Look-ups in named tables: a row name and a column name give one cell, copied from the table.

Table tid
       zutoto  deg  kot  zil  lerari  belof
bilaz     208  298  548  621     552    698
farul     114   34  450  605     799    659
lar       609  239  306  269     326    179
gafe      698  200  294  287     387    199
tole      315  130  563  716     768    806
par       233  613  596  593     439    657

lerari of gafe: 387
zil of lar: 269
zil of bilaz: 621
deg of par: 613
zutoto of farul: 114
deg of gafe: 200
kot of bilaz: 548

magebu =
,pas,tufovu,belerem
rudubak,0.12,-0.02,-0.16
kot,0.02,-0.21,-0.41
mugal,-0.50,-0.63,0.25
mumonof,-0.41,0.32,0.55

belerem of mugal = 0.25
pas of kot = 0.02
belerem of mumonof = 0.55
pas of mugal = -0.50
belerem of kot = -0.41
tufovu of rudubak = -0.02
tufovu of kot = -0.21
pas of rudubak = 0.12
tufovu of mumonof = 0.32
tufovu of mugal = -0.63
belerem of rudubak = -0.16
pas of mumonof = -0.41
Which row has the largest pas? rudubak

Table mupeto
,kob,fip,milazi,gatolos,kidiver,dunat,vezu,zaziv,zudes
rozine,146,142,127,168,169,109,42,41,73
kig,62,122,59,138,61,44,108,65,185
firodo,76,161,138,155,51,70,163,133,56
mevok,174,116,127,53,127,15,166,194,57
fevudet,34,11,163,91,36,142,5,127,60
kivur,172,80,139,67,86,156,183,55,133
volel,76,80,41,82,174,160,84,175,138

What is the zaziv of kig in mupeto? 65
What is the zudes of fevudet in mupeto? 60
What is the kob of kivur in mupeto? 172
What is the dunat of volel in mupeto? 160
What is the fip of firodo in mupeto? 161
What is the kidiver of firodo in mupeto? 51
What is the milazi of rozine in mupeto? 127
What is the zaziv of rozine in mupeto? 41
What is the vezu of volel in mupeto? 84
What is the kob of fevudet in mupeto? 34
What is the dunat of fevudet in mupeto? 142
What is the kob of volel in mupeto? 76
What is the zudes of mevok in mupeto? 57
What is the milazi of kig in mupeto? 59
What is the zudes of kig in mupeto? 185
What is the gatolos of mevok in mupeto? 53
What is the fip of kivur in mupeto? 80
What is the fip of kig in mupeto? 122
What is the kidiver of volel in mupeto? 174
What is the kob of kig in mupeto? 62

neliku:
         lod  fepar  kepu  pizitiv  vuvaneg  doto  mel  nikoge  doz
kip       26     68    66       81       24    20   31      15   67
lefuda    58     91    73       17       61    55   39      53   15
nubunet    8     62    46       71       69    10    9       8   82
buz       49     45    90       21       95    53   19      51   33
tuzuka    98     38    80       35       18    38   91      69   36
renutaf   55      6    54       92       52     8   86       4   57
musapu    22     49     2       75       31    35   50      35   48
suz       63     63     6       18       32    31   73      51   46
maz       56     13    39       71       16    90   71      73   30

kepu of tuzuka is 80
pizitiv of kip is 81
lod of nubunet is 8
pizitiv of renutaf is 92
lod of tuzuka is 98
vuvaneg of buz is 95
fepar of suz is 63

Table pagapo
|  | fol | sas | suro | bosa | lopov | sezenu | zef | gosuk |
|---|---|---|---|---|---|---|---|---|
| tadatus | 460 | 447 | 469 | 79 | 439 | 406 | 642 | 533 |
| bukis | 476 | 429 | 443 | 56 | 439 | 402 | 617 | 537 |
| zeriziv | 500 | 664 | 503 | 502 | 619 | 586 | 514 | 603 |
| zutozi | 650 | 672 | 648 | 968 | 709 | 715 | 533 | 619 |
| rura | 678 | 666 | 649 | 909 | 680 | 674 | 536 | 582 |
| gup | 622 | 467 | 511 | 682 | 530 | 520 | 556 | 608 |
| vifa | 460 | 933 | 693 | 56 | 772 | 742 | 742 | 533 |
| daseg | 497 | 502 | 542 | 329 | 483 | 500 | 585 | 576 |
| tukeza | 526 | 494 | 499 | 344 | 470 | 475 | 606 | 574 |
| lisapef | 699 | 429 | 445 | 888 | 484 | 402 | 494 | 645 |
| dun | 627 | 607 | 630 | 746 | 615 | 611 | 541 | 589 |
| senit | 579 | 535 | 520 | 610 | 569 | 518 | 554 | 596 |
| furovov | 466 | 826 | 443 | 277 | 716 | 601 | 494 | 613 |

zutozi, sas: 672
tukeza, bosa: 344
rura, bosa: 909
rura, fol: 678
furovov, fol: 466
furovov, sas: 826
dun, sas: 607
furovov, suro: 443
vifa, sezenu: 742

kile
         muveko  gelegol  gagi  bol  nupe  vem  vilib
kure        0.3      0.4   0.6  0.4   0.6  0.8    0.2
nime        0.2      0.3   0.4  0.7   0.4  0.5    0.8
kabel       0.7      0.5   0.2  0.7   0.2  0.7    0.6
lek         0.8      0.7   0.7  0.6   0.8  0.7    0.9
gof         0.6      0.4   0.5  0.3   0.6  0.3    0.8
tifalat     0.7      0.3   0.8  0.8   0.6  0.5    0.5

muveko of kabel is 0.7
gelegol of tifalat is 0.3
vilib of kure is 0.2
muveko of tifalat is 0.7
muveko of kure is 0.3
vem of gof is 0.3
bol of gof is 0.3
gagi of gof is 0.5
nupe of nime is 0.4
gelegol of nime is 0.3
vilib of kabel is 0.6
vem of kabel is 0.7
nupe of gof is 0.6
bol of nime is 0.7
nupe of kabel is 0.2
vilib of gof is 0.8
gelegol of kabel is 0.5

gapokov.tsv
	badi	ved	pudusu	fas	niken	metuv	sugene	miz
gim	247	16	22	180	116	216	147	40
fuper	133	115	112	153	101	105	120	210
kogis	173	178	150	61	139	216	61	149
pibir	158	85	102	205	92	85	131	171

What is the sugene of gim in gapokov?
147
What is the niken of fuper in gapokov?
101
What is the ved of fuper in gapokov?
115
What is the fas of kogis in gapokov?
61
What is the fas of pibir in gapokov?
205
What is the niken of kogis in gapokov?
139
What is the fas of fuper in gapokov?
153

buvepo:
|  | digano | fabovoz | buki | nenuru | zat | ref | sozani | zoralig |
|---|---|---|---|---|---|---|---|---|
| susabo | 46917 | 94441 | 71035 | 96009 | 44389 | 10975 | 90494 | 87104 |
| subime | 29793 | 48596 | 16041 | 96482 | 78363 | 41563 | 19397 | 56334 |
| med | 47223 | 48216 | 61207 | 41015 | 90048 | 21271 | 58630 | 46560 |
| biduz | 68505 | 53997 | 58407 | 84711 | 18590 | 77609 | 63127 | 10521 |
| kugupa | 13181 | 93178 | 52150 | 81742 | 85032 | 37169 | 38636 | 52924 |
| muv | 88214 | 31280 | 31613 | 38522 | 80630 | 77606 | 59816 | 85449 |
| tibur | 72856 | 14517 | 14614 | 57426 | 41898 | 11094 | 70400 | 20503 |
| livozeg | 64916 | 85653 | 92134 | 21596 | 45455 | 29053 | 29014 | 26995 |
| ret | 49359 | 54364 | 14510 | 40967 | 38102 | 75195 | 18898 | 31247 |
| nada | 41307 | 69399 | 45383 | 39746 | 12251 | 17623 | 77853 | 14053 |

What is the sozani of tibur in buvepo? 70400
What is the digano of nada in buvepo? 41307
What is the zat of biduz in buvepo? 18590
What is the digano of subime in buvepo? 29793
What is the buki of susabo in buvepo? 71035
What is the zoralig of subime in buvepo? 56334
What is the sozani of livozeg in buvepo? 29014
What is the nenuru of subime in buvepo? 96482

Table mibev
,kig,bov,zev,lim
meza,-5905,-53606,31795,-3363
nef,16376,44837,4386,50323
vov,-25798,69376,24668,1666
tisatu,-13152,47774,-30208,42452
redun,58898,18168,-22307,38482
zino,-32574,-53876,28051,-45093
tep,61966,2163,-25597,11809
dibapa,-27132,-20942,9821,50252
bif,54168,-34653,-19104,13059
mez,-3928,4082,27684,-25936

What is the lim of redun in mibev? 38482
What is the lim of vov in mibev? 1666
What is the kig of bif in mibev? 54168
What is the kig of zino in mibev? -32574
What is the kig of meza in mibev? -5905
What is the zev of zino in mibev? 28051
What is the bov of dibapa in mibev? -20942
What is the bov of tep in mibev? 2163
What is the lim of tisatu in mibev? 42452
What is the zev of tep in mibev? -25597
What is the zev of vov in mibev? 24668
What is the bov of meza in mibev? -53606
What is the bov of bif in mibev? -34653
What is the zev of meza in mibev? 31795
What is the kig of tisatu in mibev? -13152
What is the zev of tisatu in mibev? -30208
What is the lim of mez in mibev? -25936
Which row has the largest bov? vov

Table kepule
|  | sifab | luf |
|---|---|---|
| pufa | 40 | -45 |
| kuvev | 23 | 82 |
| rorem | -54 | -42 |
| zemegu | 70 | -63 |
| doz | 80 | 82 |
| velu | 80 | 48 |
| tobom | -55 | 57 |
| kos | 62 | 86 |
| foza | 25 | -28 |
| bafomuf | -31 | -38 |
| geto | 48 | -81 |

bafomuf, sifab -> -31
bafomuf, luf -> -38
zemegu, luf -> -63
doz, sifab -> 80
pufa, luf -> -45
rorem, luf -> -42
velu, sifab -> 80
rorem, sifab -> -54
kos, luf -> 86
geto, sifab -> 48
velu, luf -> 48
kuvev, sifab -> 23
pufa, sifab -> 40
tobom, luf -> 57
foza, luf -> -28
doz, luf -> 82
tobom, sifab -> -55
zemegu, sifab -> 70
geto, luf -> -81
kos, sifab -> 62

dit:
	pep	gelos	puf	rulis	gurite	guk	lizozed	lurine	mera
vuna	0.31	0.23	0.26	0.62	0.22	0.67	0.39	0.55	0.58
tove	0.24	0.17	0.35	0.66	0.30	0.65	0.48	0.59	0.56
nen	0.52	0.55	0.48	0.51	0.42	0.52	0.49	0.45	0.55
vadilun	0.72	0.97	0.80	0.36	0.95	0.35	0.57	0.51	0.43
nafeg	0.25	0.66	0.70	0.19	0.32	0.23	0.75	0.77	0.87
memino	0.75	0.38	0.43	0.79	0.76	0.81	0.15	0.34	0.14
sed	0.77	0.99	0.80	0.32	0.91	0.44	0.56	0.51	0.44
fab	0.47	0.38	0.48	0.62	0.47	0.61	0.39	0.59	0.40
gat	0.70	0.42	0.33	0.80	0.76	0.75	0.24	0.32	0.30
fuza	0.33	0.68	0.62	0.23	0.31	0.22	0.79	0.69	0.76
naguzo	0.24	0.13	0.34	0.66	0.25	0.65	0.46	0.59	0.56
diduv	0.65	0.43	0.35	0.74	0.66	0.76	0.35	0.36	0.35
mafome	0.32	0.62	0.68	0.28	0.42	0.22	0.72	0.75	0.82

mafome, gurite -> 0.42
mafome, pep -> 0.32
naguzo, lizozed -> 0.46
gat, lizozed -> 0.24
nen, gelos -> 0.55
sed, gurite -> 0.91
vuna, gurite -> 0.22
memino, pep -> 0.75
diduv, guk -> 0.76
nen, mera -> 0.55
fab, pep -> 0.47
fab, mera -> 0.40

